Below are the code and all the weights of a small trained network. Each question names an input and a target symbol and asks about switching units off, where a switched-off unit gives its printed mean instead of its output.

import numpy as np


def w(rows, s, z=0):
    codes = np.array(rows[::2]) - 128.0
    scale = np.full(codes.shape[1], s)
    scale[-1] = z or s
    return codes * scale


def norm(h):
    return h / np.sqrt((h * h).mean(-1, keepdims=True) + 1e-5)


def f(y):
    return np.maximum(y, 0)


def softmax(a):
    e = np.exp(a - a.max(-1, keepdims=True))
    return e / e.sum(-1, keepdims=True)


def log_softmax(a):
    a = a - a.max(-1, keepdims=True)
    return a - np.log(np.exp(a).sum(-1, keepdims=True))


def net(x, mask):
    ids = ['ΞΠΦΨβγεζμ'.index(c) for c in x.split()]
    T = len(ids)
    res = E[ids] + P[:T]
    u = 0
    for l in range(3):
        q, k, v = (norm(res) @ M[l].T for M in (Q, K, V))
        z = softmax(np.where(np.tri(T) > 0, q @ k.T / 4**0.5, -1e9)) @ v
        res = res + np.where(mask[u], z, O[l][:, -1]) @ O[l][:, :-1]
        u += 1
        y = f(norm(res) @ A[l][:, :-1].T + A[l][:, -1])
        res = res + np.where(mask[u : u + 12], y, B[l][:, -1]) @ B[l][:, :-1]
        u += 12
    return log_softmax(norm(res)[-1] @ U[:, :-1].T + U[:, -1])


Q, K, V, O, A, B = {}, {}, {}, {}, {}, {}
E = w([
[67,101,185,92],'Ξ',
[111,75,179,183],'Π',
[178,74,82,140],'Φ',
[63,124,179,96],'Ψ',
[210,79,161,108],'β',
[82,130,46,90],'γ',
[162,251,172,59],'ε',
[179,166,221,180],'ζ',
[163,171,4,110],'μ',
],0.021)
P = w([
[36,209,175,1],'0',
[102,197,153,65],'1',
[146,170,115,86],'2',
[147,134,76,77],'3',
[151,190,114,159],'4',
[141,155,73,137],'5',
[128,161,73,160],'6',
[116,152,66,166],'7',
[109,161,70,187],'8',
[105,160,63,197],'9',
[103,154,49,201],'10',
],0.0047)
Q[0] = w([
[30,98,250,29],'0.h1',
[168,106,162,222],'0.h1',
[155,165,173,213],'0.h1',
[178,1,110,28],'0.h1',
],0.0058)
K[0] = w([
[84,154,255,105],'0.h1',
[148,81,190,163],'0.h1',
[139,64,154,229],'0.h1',
[144,105,76,124],'0.h1',
],0.0097)
V[0] = w([
[121,254,157,128],'0.h1',
[143,141,94,107],'0.h1',
[241,140,116,139],'0.h1',
[48,193,100,96],'0.h1',
],0.0069)
O[0] = w([
[124,82,229,123,7],'0.h1',
[253,114,36,153,89],'0.h1',
[153,252,117,147,68],'0.h1',
[157,119,97,167,73],'0.h1',
],0.0066,0.0019)
A[0] = w([
[181,198,185,42,112],'0.n1',
[143,52,98,101,130],'0.n2',
[159,41,117,197,160],'0.n3',
[126,99,91,33,108],'0.n4',
[91,225,123,30,253],'0.n5',
[152,121,185,135,84],'0.n6',
[114,186,165,153,135],'0.n7',
[79,72,236,76,153],'0.n8',
[71,171,118,173,121],'0.n9',
[197,156,148,169,127],'0.n10',
[11,177,131,73,124],'0.n11',
[138,139,170,158,116],'0.n12',
],0.012,0.0057)
B[0] = w([
[141,108,127,191,171],'0.n1',
[150,158,154,169,168],'0.n2',
[147,181,130,130,211],'0.n3',
[97,115,192,162,168],'0.n4',
[224,2,163,159,215],'0.n5',
[89,145,151,91,154],'0.n6',
[122,92,182,97,157],'0.n7',
[103,169,77,117,254],'0.n8',
[140,74,106,121,156],'0.n9',
[80,125,157,155,165],'0.n10',
[155,169,100,76,179],'0.n11',
[119,145,153,145,159],'0.n12',
],0.0098,0.0088)
Q[1] = w([
[68,29,75,168],'1.h1',
[110,2,169,156],'1.h1',
[132,115,95,85],'1.h1',
[81,181,184,79],'1.h1',
],0.0089)
K[1] = w([
[1,71,137,81],'1.h1',
[177,113,149,138],'1.h1',
[202,47,191,8],'1.h1',
[91,161,218,56],'1.h1',
],0.0072)
V[1] = w([
[44,168,179,215],'1.h1',
[133,178,2,177],'1.h1',
[194,96,140,239],'1.h1',
[112,79,166,20],'1.h1',
],0.0064)
O[1] = w([
[201,64,111,151,215],'1.h1',
[84,138,148,78,168],'1.h1',
[102,206,117,81,250],'1.h1',
[182,255,71,116,35],'1.h1',
],0.0089,0.0012)
A[1] = w([
[9,179,161,149,117],'1.n1',
[211,255,208,167,90],'1.n2',
[128,151,171,147,4],'1.n3',
[79,152,162,33,185],'1.n4',
[21,140,129,143,24],'1.n5',
[186,183,224,93,59],'1.n6',
[168,84,98,225,116],'1.n7',
[102,103,152,35,172],'1.n8',
[114,57,193,85,144],'1.n9',
[150,201,162,185,145],'1.n10',
[141,57,228,228,110],'1.n11',
[70,185,6,75,88],'1.n12',
],0.0086,0.0027)
B[1] = w([
[182,135,149,47,187],'1.n1',
[177,56,139,145,185],'1.n2',
[79,127,147,75,136],'1.n3',
[166,167,152,84,153],'1.n4',
[141,88,140,117,167],'1.n5',
[116,30,191,171,163],'1.n6',
[82,152,146,50,218],'1.n7',
[145,129,234,84,155],'1.n8',
[129,184,123,78,163],'1.n9',
[104,34,188,2,174],'1.n10',
[132,171,19,146,254],'1.n11',
[78,177,101,169,192],'1.n12',
],0.0071,0.0074)
Q[2] = w([
[254,56,161,92],'2.h1',
[127,71,85,64],'2.h1',
[173,180,132,66],'2.h1',
[62,211,226,117],'2.h1',
],0.0086)
K[2] = w([
[141,161,252,205],'2.h1',
[93,101,190,48],'2.h1',
[199,91,195,67],'2.h1',
[133,92,148,104],'2.h1',
],0.013)
V[2] = w([
[118,100,106,101],'2.h1',
[139,143,10,159],'2.h1',
[255,164,127,120],'2.h1',
[180,118,73,79],'2.h1',
],0.0069)
O[2] = w([
[55,117,192,125,190],'2.h1',
[68,132,149,159,57],'2.h1',
[169,2,60,105,187],'2.h1',
[84,86,40,48,251],'2.h1',
],0.0063,0.0029)
A[2] = w([
[188,144,84,100,55],'2.n1',
[98,155,106,96,122],'2.n2',
[93,177,76,131,155],'2.n3',
[144,130,210,167,147],'2.n4',
[156,126,80,74,108],'2.n5',
[171,120,161,251,123],'2.n6',
[132,196,107,159,192],'2.n7',
[178,122,147,63,121],'2.n8',
[136,80,68,97,77],'2.n9',
[215,99,150,100,189],'2.n10',
[122,162,131,79,116],'2.n11',
[116,121,102,102,1],'2.n12',
],0.016,0.0072)
B[2] = w([
[69,159,85,127,169],'2.n1',
[190,104,140,201,203],'2.n2',
[162,36,124,203,221],'2.n3',
[136,214,178,183,163],'2.n4',
[140,219,132,96,229],'2.n5',
[94,204,70,199,159],'2.n6',
[89,92,90,58,164],'2.n7',
[120,87,111,160,217],'2.n8',
[153,213,166,106,217],'2.n9',
[43,165,142,45,254],'2.n10',
[146,190,47,137,176],'2.n11',
[255,167,126,137,133],'2.n12',
],0.0085,0.0095)
U = w([
[121,128,127,114,19],'Ξ',
[90,55,80,159,253],'Π',
[242,212,77,169,48],'Φ',
[134,122,128,106,17],'Ψ',
[61,162,78,9,192],'β',
[97,97,156,88,100],'γ',
[227,73,180,61,123],'ε',
[117,211,197,201,89],'ζ',
[124,123,192,123,150],'μ',
],0.011,0.0047)

Each question gives the input, a string of symbols that net reads in full, and the target symbol t.
The units are the heads (4 rows each of Q, K, V and O) and the neurons (one row each of A and B). Each row of codes is followed by its name. A weight is (code - 128) times the scale printed after its matrix; where a second scale follows, it is the last column's (O, A, B and U).
mask holds one flag per unit, layer by layer, with each layer's heads first. A switched-off unit (its flag False) gives its mean, the last column of its rows in O or B, instead of its output. The means were averaged over made-up inputs and are rounded, as every weight is.
A unit's drop is (log p(t) with every unit on - log p(t) with that unit switched off) / (log p(t) with every unit on - log p(t) with every unit switched off).
The circuit of an input: a set's keep is (log p(t) with only the set's units on - log p(t) with every unit switched off) / (log p(t) with every unit on - log p(t) with every unit switched off). Starting from the 12 units with the biggest drops (on a tie, the unit counted first), units are removed one at a time, each time the one whose removal leaves the highest keep (on an exact tie, the one counted first), for as long as the keep stays at least 0.8.
units of the circuit, in order: the units of the circuit, biggest drop first
most important unit: the unit with the biggest drop
top k neurons: the k neurons with the biggest drops, biggest first
top k neurons in layer l: the k neurons of layer l with the biggest drops, biggest first
drop of u: that unit's drop, to one decimal
input γ Π Π ε, target ε: top 2 neurons -> [0.n5; 2.n10]
input Ψ β β Π Ψ γ Φ Ξ μ Π, target Φ: top 2 neurons in layer 1 -> [1.n1; 1.n12]
input μ μ β Ξ Π γ β γ β Ψ Ξ, target Φ: units of the circuit, in order -> [2.n10; 1.h1; 1.n10]
input Π ε Π γ Ψ Π μ γ β μ μ, target Π: top 3 neurons -> [1.n12; 2.n3; 1.n1]
input Φ ε Π Φ, target Φ: top neuron in layer 1 -> [1.n12]
input Φ Ξ Π Π γ Π Ψ β γ γ Ξ, target Φ: top 3 neurons -> [0.n8; 2.n10; 1.n12]
input Π Φ ε β γ γ, target Φ: top 4 neurons -> [0.n5; 0.n8; 1.n12; 2.n10]
input ζ Π Π μ ζ Π Ψ γ Φ, target β: top 4 neurons -> [0.n3; 0.n2; 0.n8; 1.n11]
input γ Φ Π Φ γ Π Π Π Ξ Φ, target Π: top 3 neurons in layer 0 -> [0.n5; 0.n7; 0.n11]
input β Ψ ε Φ μ Φ Ψ, target Φ: top 2 neurons -> [0.n8; 1.n12]
input γ Φ Φ Π ζ Ψ Φ, target Π: top 4 neurons in layer 1 -> [1.n12; 1.n1; 1.n8; 1.n9]
input Ψ β β, target β: top 3 neurons -> [2.n10; 1.n11; 0.n1]
input Π ε μ ζ μ Φ Ψ γ γ μ, target Π: top 2 neurons in layer 0 -> [0.n11; 0.n7]
input Ψ Ψ γ γ Π γ μ Π Φ γ Ψ, target Π: top 2 neurons -> [1.n12; 0.n8]
input β β Ψ β Φ, target β: most important unit -> 0.n8
input Π Π Π Π Φ μ ε β Ψ β, target β: top 3 neurons in layer 2 -> [2.n10; 2.n3; 2.n2]
input Φ ε Ψ γ β Φ Ψ, target Φ: top 3 neurons in layer 2 -> [2.n10; 2.n2; 2.n11]
input μ Π Π Π Π Ψ γ ζ Φ β, target ζ: top 3 neurons -> [0.n8; 2.n4; 1.n6]
input Π γ Π Ψ Φ Π Ξ ε γ γ, target Π: top 3 neurons in layer 1 -> [1.n12; 1.n1; 1.n10]
input γ Φ Φ Π Π, target Φ: top 2 neurons -> [1.n1; 0.n3]
input γ γ γ ζ Ξ β Φ Φ Π, target β: top 3 neurons -> [0.n3; 1.n1; 1.n10]
input Π Φ γ Π Π Ξ ζ Π γ β, target ζ: top 3 neurons in layer 2 -> [2.n4; 2.n6; 2.n7]
input β Φ ε β Π, target β: most important unit -> 1.n1
input γ ζ Ξ Π ζ μ Π γ, target Φ: top 2 neurons -> [0.n5; 0.n8]
input γ Π μ γ γ ε μ Π γ, target Π: drop of 2.h1 -> 0.3
input γ Π μ Π Ξ ζ Π Π Π, target Π: drop of 2.h1 -> 0.5
input Ψ ε Π μ γ γ Π ε Π, target Π: drop of 0.h1 -> 0.9
input Π μ Φ Π Ψ ε Π Π Ξ Π ε, target ε: drop of 2.n2 -> 0.0
